Below is a small trained network, with its code and all its weights. Each question gives an input and a class and asks what happens when units are switched off, that is, made to give their printed mean instead of their output.

import numpy as np


def w(rows, s, z=0):
    codes = np.array(rows[::2]) - 128.0
    scale = np.full(codes.shape[1], s)
    scale[-1] = z or s
    return codes * scale


def norm(h):
    return h / np.sqrt((h * h).mean(-1, keepdims=True) + 1e-5)


def f(y):
    return y / 2 * (1 + np.tanh(0.7978845608 * (y + 0.044715 * y**3)))


def log_softmax(a):
    a = a - a.max(-1, keepdims=True)
    return a - np.log(np.exp(a).sum(-1, keepdims=True))


def net(x, mask):
    res = np.array(x, float).reshape(1, 8) / 4 @ E
    u = 0
    for l in range(4):
        y = f(norm(res) @ A[l][:, :-1].T + A[l][:, -1])
        res = res + np.where(mask[u : u + 5], y, B[l][:, -1]) @ B[l][:, :-1]
        u += 5
    return log_softmax(norm(res)[-1] @ U[:, :-1].T + U[:, -1])


A, B = {}, {}
E = w([
[103,76,52,182,145,175,99,43,139,101],'x0',
[104,95,100,112,113,180,111,180,81,167],'x1',
[87,131,149,144,167,140,70,151,2,70],'x2',
[83,89,75,159,146,153,122,104,140,148],'x3',
[127,71,195,169,110,149,187,79,64,59],'x4',
[146,117,151,111,88,219,109,57,154,152],'x5',
[151,116,210,116,119,98,161,181,60,73],'x6',
[43,116,127,147,140,76,192,183,129,187],'x7',
],0.00093)
A[0] = w([
[135,133,129,138,132,130,125,129,129,135,122],'0.n1',
[120,99,133,119,88,117,140,131,131,111,1],'0.n2',
[126,102,130,121,87,112,132,129,128,118,30],'0.n3',
[147,181,126,72,102,18,136,190,182,131,14],'0.n4',
[141,85,93,167,107,74,252,90,233,151,21],'0.n5',
],0.0016,0.00071)
B[0] = w([
[130,139,120,126,113,126,138,130,134,125,120],'0.n1',
[144,200,158,170,172,122,72,123,69,116,2],'0.n2',
[146,187,148,163,167,130,88,135,89,119,28],'0.n3',
[146,217,45,255,231,153,42,109,196,193,163],'0.n4',
[154,130,225,37,169,47,196,244,108,149,215],'0.n5',
],0.00098,0.0003)
A[1] = w([
[67,67,87,176,197,106,150,157,63,97,64],'1.n1',
[118,150,146,125,118,114,123,122,117,107,163],'1.n2',
[104,24,171,152,74,206,157,44,68,73,81],'1.n3',
[144,210,232,135,166,107,46,155,4,16,133],'1.n4',
[243,202,189,25,57,150,102,112,190,142,4],'1.n5',
],0.002,0.0012)
B[1] = w([
[61,119,84,134,69,151,98,111,127,132,150],'1.n1',
[125,109,107,126,136,125,140,113,160,150,146],'1.n2',
[120,230,99,154,187,92,105,114,161,173,195],'1.n3',
[156,6,130,53,3,102,194,156,210,91,248],'1.n4',
[25,75,80,163,118,154,103,121,62,113,152],'1.n5',
],0.0022,0.0015)
A[2] = w([
[84,96,119,230,209,91,197,75,132,119,111],'2.n1',
[135,152,129,129,114,132,110,141,134,140,102],'2.n2',
[115,101,112,90,68,155,152,124,177,161,151],'2.n3',
[190,119,232,133,129,57,194,145,117,46,72],'2.n4',
[134,82,171,175,99,181,111,95,5,9,7],'2.n5',
],0.0024,0.0011)
B[2] = w([
[115,170,146,51,5,168,156,135,126,201,175],'2.n1',
[124,104,128,143,178,134,138,140,123,139,114],'2.n2',
[134,90,158,132,156,112,127,151,56,35,201],'2.n3',
[78,59,80,39,63,174,159,143,204,214,250],'2.n4',
[195,144,78,118,196,35,122,160,248,153,169],'2.n5',
],0.0018,0.0012)
A[3] = w([
[83,179,103,102,156,39,114,253,99,173,45],'3.n1',
[207,124,155,71,161,220,56,229,66,150,146],'3.n2',
[111,105,105,158,131,115,196,85,204,148,195],'3.n3',
[66,105,252,129,109,153,183,171,79,178,209],'3.n4',
[220,156,107,139,133,134,98,13,185,62,2],'3.n5',
],0.0025,0.00047)
B[3] = w([
[251,157,169,189,214,101,94,74,136,57,222],'3.n1',
[58,120,106,99,98,83,223,134,253,227,164],'3.n2',
[180,131,193,85,135,98,114,212,88,113,241],'3.n3',
[204,125,189,78,76,154,127,66,129,39,255],'3.n4',
[171,85,185,114,188,193,72,63,155,45,206],'3.n5',
],0.002,0.0011)
U = w([
[79,88,65,196,123,66,109,200,11,50,15],'0',
[105,164,207,145,66,180,184,75,25,129,4],'1',
[182,46,199,18,30,75,222,197,178,91,239],'2',
[164,115,98,149,203,220,4,17,161,57,217],'3',
[215,254,150,184,245,33,129,201,174,188,95],'4',
[22,151,36,139,113,205,96,124,131,245,102],'5',
],0.0054,0.0026)

Each question gives the input, the list of numbers given to net, and the class t.
The units are the neurons (one row each of A and B). Each row of codes is followed by its name. A weight is (code - 128) times the scale printed after its matrix; where a second scale follows, it is the last column's (A, B and U).
mask holds one flag per neuron, layer by layer. A switched-off neuron (its flag False) gives its mean, the last column of its row in B, instead of its output. The means were averaged over made-up inputs and are rounded, as every weight is.
A unit's drop is (log p(t) with every unit on - log p(t) with that unit switched off) / (log p(t) with every unit on - log p(t) with every unit switched off).
The circuit of an input: a set's keep is (log p(t) with only the set's units on - log p(t) with every unit switched off) / (log p(t) with every unit on - log p(t) with every unit switched off). Starting from the 12 units with the biggest drops (on a tie, the unit counted first), units are removed one at a time, each time the one whose removal leaves the highest keep (on an exact tie, the one counted first), for as long as the keep stays at least 0.8.
units of the circuit, in order: the units of the circuit, biggest drop first
unit that matters most: the unit with the biggest drop
top k neurons: the k neurons with the biggest drops, biggest first
k most important neurons of layer l: the k neurons of layer l with the biggest drops, biggest first
drop of u: that unit's drop, to one decimal
input [5,7,-5,-8,-4,3,5,-6], class 5: unit that matters most => 3.n2
input [-1,7,0,6,-8,1,2,6], class 4: 2 most important neurons of layer 1 => 1.n5; 1.n4
input [-1,8,-2,6,-5,-1,-1,5], class 4: units of the circuit, in order => 3.n1; 2.n4
input [-3,7,-5,-5,-2,-2,-4,0], class 4: units of the circuit, in order => 3.n1; 1.n4
input [1,5,-7,6,-8,-7,-6,-2], class 4: top 2 neurons => 2.n4; 3.n1
input [-7,5,-3,2,5,-8,-6,8], class 4: top 3 neurons => 1.n4; 3.n1; 0.n4
input [3,-3,8,4,8,2,8,8], class 2: top 2 neurons => 1.n4; 2.n5
input [0,-5,3,-8,-5,5,-3,5], class 3: units of the circuit, in order => 1.n5; 3.n1
input [-8,5,4,5,4,7,-4,5], class 1: top 4 neurons => 3.n4; 1.n4; 2.n4; 1.n3
input [-8,0,3,1,3,7,-8,2], class 1: units of the circuit, in order => 2.n4; 2.n5
input [-3,-4,2,-1,-1,5,-1,3], class 1: top 3 neurons => 1.n5; 1.n4; 2.n4
input [-2,8,8,-5,-8,5,-1,8], class 4: top 2 neurons => 3.n1; 2.n4
input [-5,3,-4,8,0,-6,-8,0], class 4: top 3 neurons => 3.n1; 1.n4; 2.n4
input [6,-2,6,-3,-1,3,8,1], class 2: top neuron => 1.n4
input [7,6,5,4,5,5,2,3], class 5: top 2 neurons => 3.n1; 1.n3
input [3,-5,5,-2,6,-4,5,-3], class 2: top 2 neurons => 1.n4; 2.n4
input [-5,6,-3,-4,1,4,-7,-5], class 5: top 3 neurons => 3.n2; 1.n5; 1.n4
input [0,-1,-2,-2,-3,3,-8,5], class 4: 2 most important neurons of layer 2 => 2.n4; 2.n3
input [4,-5,8,-3,7,-1,8,1], class 2: drop of 1.n4 => 0.2
input [0,3,6,4,4,-8,8,-8], class 2: most important neuron of layer 1 => 1.n4
input [0,-5,6,7,-5,7,8,-3], class 2: drop of 1.n2 => 0.0
input [-8,1,-5,6,-2,-7,-3,4], class 4: drop of 3.n1 => 0.2
